Below are the code and all the weights of a small trained network. Each question names an input and a target symbol and asks about switching units off, where a switched-off unit gives its printed mean instead of its output.

import numpy as np


def w(rows, s, z=0):
    codes = np.array(rows[::2]) - 128.0
    scale = np.full(codes.shape[1], s)
    scale[-1] = z or s
    return codes * scale


def f(y):
    return np.maximum(y, 0)


def softmax(a):
    e = np.exp(a - a.max(-1, keepdims=True))
    return e / e.sum(-1, keepdims=True)


def log_softmax(a):
    a = a - a.max(-1, keepdims=True)
    return a - np.log(np.exp(a).sum(-1, keepdims=True))


def net(x, mask):
    ids = ['Δγθστω'.index(c) for c in x.split()]
    T = len(ids)
    res = E[ids] + P[:T]
    q, k, v = (res @ M[0].T for M in (Q, K, V))
    z = softmax(np.where(np.tri(T) > 0, q @ k.T / 4**0.5, -1e9)) @ v
    res = res + np.where(mask[0], z, O[0][:, -1]) @ O[0][:, :-1]
    y = f(res @ A[0][:, :-1].T + A[0][:, -1])
    res = res + np.where(mask[1:17], y, B[0][:, -1]) @ B[0][:, :-1]
    return log_softmax(res[-1] @ U[:, :-1].T + U[:, -1])


Q, K, V, O, A, B = {}, {}, {}, {}, {}, {}
E = w([
[203,239,146,53,170],'Δ',
[28,255,94,202,126],'γ',
[50,218,175,109,108],'θ',
[116,128,62,94,152],'σ',
[180,224,52,116,77],'τ',
[183,55,43,209,166],'ω',
],0.0082)
P = w([
[127,29,105,90,138],'0',
[58,132,172,165,199],'1',
[75,116,184,149,254],'2',
[130,132,81,216,126],'3',
[147,148,103,203,139],'4',
[134,143,126,206,158],'5',
[137,158,137,193,167],'6',
[151,169,149,186,181],'7',
[138,160,156,201,180],'8',
],0.0092)
Q[0] = w([
[104,212,96,189,228],'H1',
[99,195,102,191,152],'H1',
[99,210,121,255,67],'H1',
[157,24,213,65,28],'H1',
],0.009)
K[0] = w([
[161,37,81,2,50],'H1',
[123,92,127,42,62],'H1',
[116,162,157,39,83],'H1',
[83,245,102,241,235],'H1',
],0.0073)
V[0] = w([
[6,113,137,156,100],'H1',
[112,128,61,49,72],'H1',
[98,104,137,100,108],'H1',
[149,59,133,138,162],'H1',
],0.018)
O[0] = w([
[235,86,254,108,154,44],'H1',
[118,115,94,10,249,186],'H1',
[162,125,165,65,153,127],'H1',
[115,28,172,146,53,254],'H1',
],0.011,0.0073)
A[0] = w([
[149,221,196,104,98,173],'N1',
[83,121,98,48,30,20],'N2',
[129,134,173,93,64,33],'N3',
[172,35,143,41,166,119],'N4',
[191,175,166,153,168,173],'N5',
[188,150,116,87,75,88],'N6',
[154,134,181,50,70,58],'N7',
[254,174,154,175,103,108],'N8',
[93,236,140,80,63,184],'N9',
[114,156,136,39,167,141],'N10',
[99,19,200,56,104,96],'N11',
[145,100,135,61,137,1],'N12',
[163,247,46,152,100,182],'N13',
[43,199,89,147,167,76],'N14',
[232,136,119,102,116,119],'N15',
[188,132,195,71,148,113],'N16',
],0.0076,0.0026)
B[0] = w([
[105,84,94,143,164,144],'N1',
[223,146,134,24,43,173],'N2',
[181,13,78,56,64,131],'N3',
[33,255,205,125,240,226],'N4',
[143,88,145,39,109,163],'N5',
[155,166,156,94,146,130],'N6',
[142,90,95,145,178,137],'N7',
[84,76,89,94,110,153],'N8',
[145,140,80,177,189,169],'N9',
[123,137,62,162,153,208],'N10',
[127,149,183,161,30,212],'N11',
[117,125,175,180,111,152],'N12',
[66,44,185,172,131,230],'N13',
[183,47,141,47,67,255],'N14',
[135,149,166,84,112,151],'N15',
[162,94,202,135,38,173],'N16',
],0.013,0.0057)
U = w([
[68,87,167,54,48,181],'Δ',
[215,1,213,195,183,175],'γ',
[253,50,230,109,145,3],'θ',
[100,145,125,116,139,85],'σ',
[148,89,99,88,130,93],'τ',
[111,166,147,168,40,155],'ω',
],0.0052,0.0054)

Each question gives the input, a string of symbols that net reads in full, and the target symbol t.
The units are the heads (4 rows each of Q, K, V and O) and the neurons (one row each of A and B). Each row of codes is followed by its name. A weight is (code - 128) times the scale printed after its matrix; where a second scale follows, it is the last column's (O, A, B and U).
mask holds one flag per unit, heads first, then neurons. A switched-off unit (its flag False) gives its mean, the last column of its rows in O or B, instead of its output. The means were averaged over made-up inputs and are rounded, as every weight is.
A unit's drop is (log p(t) with every unit on - log p(t) with that unit switched off) / (log p(t) with every unit on - log p(t) with every unit switched off).
The circuit of an input: a set's keep is (log p(t) with only the set's units on - log p(t) with every unit switched off) / (log p(t) with every unit on - log p(t) with every unit switched off). Starting from the 12 units with the biggest drops (on a tie, the unit counted first), units are removed one at a time, each time the one whose removal leaves the highest keep (on an exact tie, the one counted first), for as long as the keep stays at least 0.8.
units of the circuit, in order: the units of the circuit, biggest drop first
unit that matters most: the unit with the biggest drop
k most important neurons: the k neurons with the biggest drops, biggest first
drop when u is switched off: that unit's drop, to one decimal
input ω ω σ, target ω: unit that matters most	H1
input γ σ ω θ ω τ, target γ: 2 most important neurons	(N13; N1)
input σ ω γ γ γ ω, target σ: units of the circuit, in order	(N4; H1; N14)
input γ Δ Δ γ θ τ ω γ, target γ: units of the circuit, in order	(H1; N13)
input ω θ ω, target ω: units of the circuit, in order	(H1; N11; N14)
input τ ω ω, target τ: units of the circuit, in order	(H1; N13)
input τ Δ ω ω ω Δ γ, target τ: units of the circuit, in order	(H1; N10; N14)
input σ ω ω τ ω, target σ: 4 most important neurons	(N4; N14; N13; N16)
input θ ω ω, target θ: 2 most important neurons	(N16; N5)
input θ θ θ, target γ: 2 most important neurons	(N1; N7)
input τ τ τ, target τ: 3 most important neurons	(N10; N14; N11)
input γ θ τ ω ω τ ω Δ τ, target γ: 2 most important neurons	(N13; N9)
input σ ω Δ ω θ τ σ, target σ: 2 most important neurons	(N4; N14)
input θ ω θ ω, target θ: units of the circuit, in order	(H1)
input τ ω Δ θ θ, target τ: drop when N14 is switched off	0.1
input γ ω σ γ, target γ: drop when N1 is switched off	0.2
input σ τ τ τ, target σ: drop when H1 is switched off	1.2
